Here is a tiny trained network, its code and every weight. The questions are about switching its units off for an input and a target symbol, where a switched-off unit gives its printed mean instead of its output.

import numpy as np


def w(rows, s, z=0):
    codes = np.array(rows[::2]) - 128.0
    scale = np.full(codes.shape[1], s)
    scale[-1] = z or s
    return codes * scale


def f(y):
    return np.maximum(y, 0)


def softmax(a):
    e = np.exp(a - a.max(-1, keepdims=True))
    return e / e.sum(-1, keepdims=True)


def log_softmax(a):
    a = a - a.max(-1, keepdims=True)
    return a - np.log(np.exp(a).sum(-1, keepdims=True))


def net(x, mask):
    ids = ['αβγδεζηθλμξπστφψ'.index(c) for c in x.split()]
    T = len(ids)
    res = E[ids] + P[:T]
    r = res
    for j in range(2):
        rows = slice(4 * j, 4 * j + 4)
        q, k, v = (r @ M[0][rows].T for M in (Q, K, V))
        z = softmax(np.where(np.tri(T) > 0, q @ k.T / 4**0.5, -1e9)) @ v
        o = O[0][rows]
        res = res + np.where(mask[j], z, o[:, -1]) @ o[:, :-1]
    y = f(res @ A[0][:, :-1].T + A[0][:, -1])
    res = res + np.where(mask[2:6], y, B[0][:, -1]) @ B[0][:, :-1]
    return log_softmax(res[-1] @ U[:, :-1].T + U[:, -1])


Q, K, V, O, A, B = {}, {}, {}, {}, {}, {}
E = w([
[150,134,118,99,89,198,175,117,164,115,163],'α',
[124,135,209,155,109,152,107,148,203,63,181],'β',
[67,153,163,117,155,88,48,92,250,121,125],'γ',
[125,202,218,132,108,163,77,171,181,147,127],'δ',
[172,125,168,117,179,153,122,207,87,85,83],'ε',
[136,119,75,67,197,127,164,109,92,130,57],'ζ',
[58,78,86,30,24,128,163,74,189,72,159],'η',
[77,192,185,49,156,129,94,97,158,56,122],'θ',
[103,205,71,182,131,124,168,134,197,128,123],'λ',
[176,153,174,171,70,137,199,211,117,153,44],'μ',
[110,122,70,35,159,149,172,252,169,61,159],'ξ',
[191,18,119,126,10,152,102,91,166,128,108],'π',
[207,110,100,102,162,83,149,186,161,176,132],'σ',
[155,85,176,119,98,50,151,62,148,69,117],'τ',
[117,82,147,123,111,157,163,50,91,173,180],'φ',
[150,182,137,129,127,52,123,98,173,190,50],'ψ',
],0.018)
P = w([
[160,201,159,75,45,103,144,93,207,184,127],'0',
[175,124,138,133,83,186,45,116,117,83,186],'1',
[237,166,194,95,196,183,126,135,253,106,140],'2',
[221,94,217,87,139,152,100,135,173,98,129],'3',
[74,143,128,136,103,52,202,160,171,149,149],'4',
[157,89,168,187,202,137,45,103,64,152,164],'5',
[145,144,151,124,138,111,116,115,110,129,207],'6',
[167,116,160,118,150,144,126,153,150,113,147],'7',
[98,123,131,111,77,73,160,153,104,91,217],'8',
[146,104,158,140,128,119,110,142,98,107,187],'9',
[119,123,128,148,154,97,120,147,91,109,185],'10',
],0.011)
Q[0] = w([
[129,119,101,199,149,112,116,112,75,144,179],'H0',
[140,159,146,127,80,69,177,121,85,130,241],'H0',
[101,117,161,69,48,106,225,156,141,113,101],'H0',
[2,135,119,118,110,50,153,186,134,180,114],'H0',
[108,92,138,84,118,133,78,144,60,70,158],'H1',
[57,78,116,222,180,144,52,145,87,190,158],'H1',
[112,111,100,96,111,134,166,170,153,112,117],'H1',
[234,140,113,96,160,213,70,87,146,85,83],'H1',
],0.0071)
K[0] = w([
[211,118,163,93,170,189,59,101,185,56,172],'H0',
[147,100,144,136,147,123,91,146,33,122,101],'H0',
[27,109,108,129,111,102,37,146,93,176,166],'H0',
[132,78,50,211,108,159,28,148,48,77,135],'H0',
[161,74,184,149,181,157,148,158,130,181,107],'H1',
[197,150,91,152,151,174,156,93,197,5,112],'H1',
[97,134,89,155,60,83,122,82,75,43,133],'H1',
[104,129,182,42,102,91,253,85,243,171,103],'H1',
],0.0061)
V[0] = w([
[133,134,84,231,139,75,121,195,163,255,190],'H0',
[126,70,179,217,125,118,151,100,63,179,80],'H0',
[173,149,163,93,180,159,53,87,162,182,104],'H0',
[163,192,166,75,92,201,166,128,121,223,85],'H0',
[123,91,39,77,189,149,158,169,178,173,230],'H1',
[205,95,43,90,142,116,143,74,132,130,33],'H1',
[40,216,129,169,156,94,151,30,126,130,140],'H1',
[65,96,86,133,139,126,72,176,33,221,99],'H1',
],0.007)
O[0] = w([
[157,141,63,203,161,36,124,82,125,145,95,93],'H0',
[107,124,154,161,149,101,95,103,61,164,115,82],'H0',
[88,231,51,112,142,31,23,171,72,131,147,173],'H0',
[100,154,46,105,218,163,136,71,105,178,246,179],'H0',
[80,128,68,136,167,73,113,114,208,98,144,91],'H1',
[59,182,100,109,129,207,155,93,85,93,89,121],'H1',
[57,78,168,47,74,2,152,102,92,125,80,101],'H1',
[109,67,184,162,190,184,67,156,138,177,39,5],'H1',
],0.0086,0.011)
A[0] = w([
[196,202,83,169,67,87,160,91,79,47,137,73],'N0',
[76,130,125,49,197,117,161,97,197,115,182,127],'N1',
[78,179,144,195,113,125,91,177,193,192,223,7],'N2',
[173,114,105,138,142,104,254,116,62,136,117,187],'N3',
],0.006,0.0019)
B[0] = w([
[126,150,86,140,194,114,159,123,194,107,70,250],'N0',
[63,73,149,138,52,133,111,126,79,121,138,223],'N1',
[210,124,104,166,128,125,85,134,109,148,97,195],'N2',
[145,132,109,125,22,136,106,10,53,115,160,176],'N3',
],0.013,0.012)
U = w([
[100,177,68,118,81,135,131,109,149,144,190,230],'α',
[169,112,132,177,91,97,120,114,118,70,158,166],'β',
[75,62,146,172,73,81,50,92,117,178,122,145],'γ',
[155,157,137,69,113,174,79,153,178,211,119,183],'δ',
[141,145,104,85,198,192,156,145,107,98,110,114],'ε',
[76,91,46,110,129,124,104,100,27,135,46,97],'ζ',
[94,54,141,118,71,163,158,109,180,181,131,92],'η',
[2,208,161,143,132,162,111,113,120,130,147,105],'θ',
[31,132,39,222,127,139,146,129,162,135,94,78],'λ',
[154,174,132,112,56,156,152,113,111,126,78,137],'μ',
[103,115,91,85,82,116,151,205,105,147,166,1],'ξ',
[178,8,62,77,116,195,111,93,236,169,79,71],'π',
[173,59,48,73,137,69,138,145,116,215,174,80],'σ',
[112,81,157,145,167,89,181,12,172,105,142,94],'τ',
[123,79,128,191,126,136,155,68,92,185,206,98],'φ',
[101,136,108,73,141,61,140,128,169,198,86,183],'ψ',
],0.0066,0.0051)

Each question gives the input, a string of symbols that net reads in full, and the target symbol t.
The units are the heads (4 rows each of Q, K, V and O) and the neurons (one row each of A and B). Each row of codes is followed by its name. A weight is (code - 128) times the scale printed after its matrix; where a second scale follows, it is the last column's (O, A, B and U).
mask holds one flag per unit, heads first, then neurons. A switched-off unit (its flag False) gives its mean, the last column of its rows in O or B, instead of its output. The means were averaged over made-up inputs and are rounded, as every weight is.
A unit's drop is (log p(t) with every unit on - log p(t) with that unit switched off) / (log p(t) with every unit on - log p(t) with every unit switched off).
The circuit of an input: a set's keep is (log p(t) with only the set's units on - log p(t) with every unit switched off) / (log p(t) with every unit on - log p(t) with every unit switched off). Starting from all 6 units, units are removed one at a time, each time the one whose removal leaves the highest keep (on an exact tie, the one counted first), for as long as the keep stays at least 0.8.
circuit, biggest first: the units of the circuit, biggest drop first
most important unit: the unit with the biggest drop
k most important neurons: the k neurons with the biggest drops, biggest first
heads that matter: for each layer, one digit per head in row order, 1 if its drop is at least 0.15 and else 0, layers parted by /
drop when u is switched off: that unit's drop, to one decimal
input σ τ τ, target λ: most important unit -> H1
input φ μ ζ, target ζ: heads that matter -> 11
input δ τ σ, target σ: circuit, biggest first -> (H0, H1)
input μ μ β θ μ, target φ: heads that matter -> 11
input α γ λ, target λ: heads that matter -> 01
input γ η δ γ, target γ: circuit, biggest first -> (N1, H1)
input α ε τ, target α: circuit, biggest first -> (H0, H1)
input μ δ ζ, target φ: heads that matter -> 10
input τ ε γ τ ε λ τ σ δ, target δ: 3 most important neurons -> (N1, N3, N2)
input η τ μ α, target η: heads that matter -> 10
input λ τ ζ τ, target τ: circuit, biggest first -> (N0, H0, H1)
input γ θ γ θ η φ, target α: heads that matter -> 11
input β γ σ τ τ η ξ, target ξ: heads that matter -> 10
input γ τ μ τ μ, target μ: heads that matter -> 11
input β β τ λ β, target β: circuit, biggest first -> (H1, N2)
input β τ γ σ φ δ ψ, target ψ: heads that matter -> 11
input ξ λ σ λ τ, target τ: most important unit -> H0
input π δ τ λ π ζ, target α: circuit, biggest first -> (H1, N2)
input γ μ μ, target ψ: heads that matter -> 11
input α ζ μ α δ μ μ γ μ γ, target γ: circuit, biggest first -> (N1, N0)
input μ π ξ ζ δ, target δ: heads that matter -> 01
input τ ξ ψ ζ, target ζ: most important unit -> H1
input θ δ β δ τ ζ μ ζ θ, target θ: 2 most important neurons -> (N2, N3)
input γ λ μ, target ψ: 2 most important neurons -> (N0, N1)
input α γ ψ μ, target α: 2 most important neurons -> (N3, N2)
input α τ λ π, target α: drop when N2 is switched off -> 0.2
input θ δ δ μ, target α: circuit, biggest first -> (H0)
input ε ψ θ, target θ: drop when N2 is switched off -> 0.1
input ζ μ ε, target θ: drop when N0 is switched off -> 0.1
